Below are the code and all the weights of a small trained network. Each question names an input and a class and asks about switching units off, where a switched-off unit gives its printed mean instead of its output.

import numpy as np


def w(rows, s, z=0):
    codes = np.array(rows[::2]) - 128.0
    scale = np.full(codes.shape[1], s)
    scale[-1] = z or s
    return codes * scale


def f(y):
    return np.maximum(y, 0)


def log_softmax(a):
    a = a - a.max(-1, keepdims=True)
    return a - np.log(np.exp(a).sum(-1, keepdims=True))


def net(x, mask):
    res = np.array(x, float).reshape(1, 7) / 4 @ E
    y = f(res @ A[0][:, :-1].T + A[0][:, -1])
    res = res + np.where(mask, y, B[0][:, -1]) @ B[0][:, :-1]
    return log_softmax(res[-1] @ U[:, :-1].T + U[:, -1])


A, B = {}, {}
E = w([
[180,180,29,146,122,130,88,27,83,141,118,148],'x0',
[90,149,106,73,185,189,85,165,121,225,44,128],'x1',
[145,14,98,133,254,103,82,138,112,61,138,113],'x2',
[171,76,144,184,113,246,141,137,83,169,165,71],'x3',
[132,165,92,193,124,89,121,170,166,133,96,7],'x4',
[181,93,81,32,122,177,223,96,195,93,86,91],'x5',
[132,120,139,126,130,114,129,116,124,139,124,123],'x6',
],0.01)
A[0] = w([
[83,165,99,74,142,50,110,146,170,90,92,183,151],'neuron 1',
[193,160,61,134,133,125,99,75,79,133,136,135,56],'neuron 2',
[70,90,171,98,153,116,168,193,141,133,139,132,101],'neuron 3',
[157,32,85,131,231,85,68,138,114,74,140,113,102],'neuron 4',
[98,126,136,101,190,178,91,146,120,184,54,125,96],'neuron 5',
[76,145,160,175,141,113,65,139,86,160,166,128,62],'neuron 6',
[126,122,96,80,140,146,157,130,121,122,117,90,36],'neuron 7',
[95,153,142,175,151,133,117,141,86,129,174,181,90],'neuron 8',
[110,110,181,105,118,130,134,140,169,119,129,97,3],'neuron 9',
[144,136,85,149,135,130,121,64,126,141,122,133,61],'neuron 10',
[142,151,41,139,117,120,108,76,119,130,134,105,69],'neuron 11',
[119,126,164,123,134,132,143,173,161,116,128,124,36],'neuron 12',
[163,115,146,164,71,90,163,97,111,54,197,124,104],'neuron 13',
[127,83,162,53,129,165,144,84,80,138,167,237,131],'neuron 14',
[179,124,102,106,133,141,198,107,173,100,105,124,67],'neuron 15',
[146,170,158,111,109,113,148,112,106,152,128,114,44],'neuron 16',
[175,78,148,169,115,211,135,123,77,140,143,90,81],'neuron 17',
[135,157,83,117,136,145,106,107,99,130,132,133,100],'neuron 18',
[170,162,105,132,155,126,119,71,98,129,131,148,81],'neuron 19',
[131,131,93,155,108,97,126,155,138,148,147,84,31],'neuron 20',
[96,139,112,96,142,168,93,145,117,185,69,123,82],'neuron 21',
[120,165,105,139,144,101,125,145,142,121,114,38,83],'neuron 22',
[150,118,146,127,131,94,131,168,131,152,136,138,79],'neuron 23',
[140,79,96,68,114,152,177,89,164,123,80,92,53],'neuron 24',
[87,104,190,92,126,129,154,190,139,123,166,92,60],'neuron 25',
[176,102,134,161,90,107,140,134,138,88,185,130,82],'neuron 26',
[147,123,109,159,125,101,113,130,167,152,113,43,76],'neuron 27',
[122,201,163,133,8,129,164,120,181,197,131,152,106],'neuron 28',
[157,117,121,132,125,207,126,177,97,179,177,103,148],'neuron 29',
[84,133,144,197,121,95,55,135,97,141,122,140,61],'neuron 30',
],0.012,0.0037)
B[0] = w([
[82,156,63,104,106,46,186,29,86,202,157,17,209],'neuron 1',
[66,99,171,142,112,140,203,162,166,125,41,142,187],'neuron 2',
[83,119,136,180,107,135,143,118,142,106,79,153,192],'neuron 3',
[128,197,85,187,166,236,135,74,102,126,179,203,255],'neuron 4',
[177,177,161,116,182,100,79,121,206,163,111,165,201],'neuron 5',
[202,100,139,49,85,138,175,130,70,58,104,165,191],'neuron 6',
[162,111,121,104,144,113,130,162,97,78,139,175,160],'neuron 7',
[163,97,104,55,94,127,132,168,115,95,135,126,176],'neuron 8',
[106,109,163,137,97,147,161,127,119,127,69,151,157],'neuron 9',
[70,104,188,129,103,148,146,135,126,128,80,150,164],'neuron 10',
[78,83,166,168,127,134,143,155,131,117,58,129,177],'neuron 11',
[107,88,137,154,109,134,145,153,124,155,78,153,157],'neuron 12',
[156,161,161,104,217,54,82,140,245,139,101,130,200],'neuron 13',
[101,111,119,170,42,153,5,192,159,116,189,2,213],'neuron 14',
[188,114,131,74,91,112,154,184,82,91,160,161,183],'neuron 15',
[136,143,127,162,159,159,134,91,112,103,158,160,148],'neuron 16',
[75,155,89,98,119,39,152,42,69,167,144,83,193],'neuron 17',
[114,97,151,158,133,147,149,140,173,115,71,128,161],'neuron 18',
[89,74,172,171,123,125,129,140,120,123,78,141,170],'neuron 19',
[151,117,135,149,119,132,73,179,126,142,160,73,152],'neuron 20',
[190,133,184,141,204,65,110,159,216,143,153,144,186],'neuron 21',
[105,111,133,139,78,156,51,172,125,125,197,52,174],'neuron 22',
[106,95,118,112,117,144,154,120,124,117,97,113,144],'neuron 23',
[200,118,127,53,95,139,168,150,66,53,126,139,195],'neuron 24',
[73,92,219,168,81,161,187,120,140,145,49,176,186],'neuron 25',
[166,167,131,116,190,96,127,127,201,167,110,153,176],'neuron 26',
[109,79,106,131,79,159,46,147,132,136,176,67,174],'neuron 27',
[131,145,82,173,213,235,142,101,104,122,190,174,212],'neuron 28',
[116,140,94,128,118,28,153,54,92,202,127,115,187],'neuron 29',
[198,132,110,68,90,118,188,192,86,64,124,140,191],'neuron 30',
],0.0082,0.02)
U = w([
[223,109,129,19,102,130,188,203,63,70,123,158,48],'0',
[30,76,188,188,115,151,184,165,142,137,9,159,84],'1',
[128,175,90,195,217,255,149,94,96,136,206,191,155],'2',
[196,160,171,101,224,52,97,161,253,165,117,145,122],'3',
[66,144,90,95,118,21,179,38,63,194,146,71,137],'4',
[95,95,124,150,62,167,14,227,142,127,194,43,250],'5',
],0.0099,0.0021)

Each question gives the input, the list of numbers given to net, and the class t.
The units are the neurons (one row each of A and B). Each row of codes is followed by its name. A weight is (code - 128) times the scale printed after its matrix; where a second scale follows, it is the last column's (A, B and U).
mask holds one flag per neuron, in row order. A switched-off neuron (its flag False) gives its mean, the last column of its row in B, instead of its output. The means were averaged over made-up inputs and are rounded, as every weight is.
A unit's drop is (log p(t) with every unit on - log p(t) with that unit switched off) / (log p(t) with every unit on - log p(t) with every unit switched off).
The circuit of an input: a set's keep is (log p(t) with only the set's units on - log p(t) with every unit switched off) / (log p(t) with every unit on - log p(t) with every unit switched off). Starting from the 12 units with the biggest drops (on a tie, the unit counted first), units are removed one at a time, each time the one whose removal leaves the highest keep (on an exact tie, the one counted first), for as long as the keep stays at least 0.8.
units of the circuit, in order: the units of the circuit, biggest drop first
most important unit: the unit with the biggest drop
top k neurons: the k neurons with the biggest drops, biggest first
drop when u is switched off: that unit's drop, to one decimal
input [1,5,-1,-5,-6,-2,5], class 5: units of the circuit, in order : neuron 14
input [-1,7,-4,8,2,-2,3], class 4: top 4 neurons : neuron 29; neuron 17; neuron 13; neuron 26
input [3,5,-2,4,-5,4,-3], class 3: units of the circuit, in order : neuron 21; neuron 5
input [-1,-8,-7,-3,0,-7,-2], class 3: top 4 neurons : neuron 13; neuron 4; neuron 26; neuron 24
input [-5,0,-2,-6,5,-8,8], class 0: top 2 neurons : neuron 30; neuron 6
input [-5,6,7,-6,-2,-7,0], class 0: top 4 neurons : neuron 6; neuron 30; neuron 28; neuron 8
input [-2,-6,-2,1,0,5,7], class 3: top 2 neurons : neuron 13; neuron 26
input [-1,-7,7,-7,-8,1,1], class 5: top 3 neurons : neuron 14; neuron 28; neuron 5
input [5,7,-4,2,2,1,-3], class 3: top 3 neurons : neuron 21; neuron 5; neuron 4
input [8,1,-3,-2,8,-6,0], class 1: top 3 neurons : neuron 2; neuron 14; neuron 11
input [4,5,0,-7,8,-2,0], class 5: top 3 neurons : neuron 22; neuron 27; neuron 17
input [-3,7,5,5,-3,5,3], class 3: top 3 neurons : neuron 5; neuron 21; neuron 28
input [-8,4,5,6,2,-7,3], class 1: top 4 neurons : neuron 25; neuron 3; neuron 24; neuron 15
input [-7,-4,-7,-8,7,-7,8], class 4: units of the circuit, in order : neuron 1
input [0,5,-3,8,-3,-7,7], class 4: top 3 neurons : neuron 29; neuron 17; neuron 24
input [-4,7,7,6,3,1,3], class 2: top 2 neurons : neuron 4; neuron 13
input [3,4,0,-6,7,6,-5], class 5: top 2 neurons : neuron 22; neuron 27
input [-7,6,-8,4,0,1,-2], class 2: top 2 neurons : neuron 28; neuron 2
input [5,5,0,-2,3,-2,-8], class 1: drop when neuron 19 is switched off : 0.3
input [5,-7,-3,-2,3,-8,6], class 0: most important unit : neuron 30
input [0,2,2,6,-8,1,-5], class 5: drop when neuron 1 is switched off : 0.2
input [-3,-4,8,3,7,-8,-1], class 0: drop when neuron 28 is switched off : 0.4
input [-6,-1,7,-5,-3,6,-6], class 2: drop when neuron 3 is switched off : 0.1
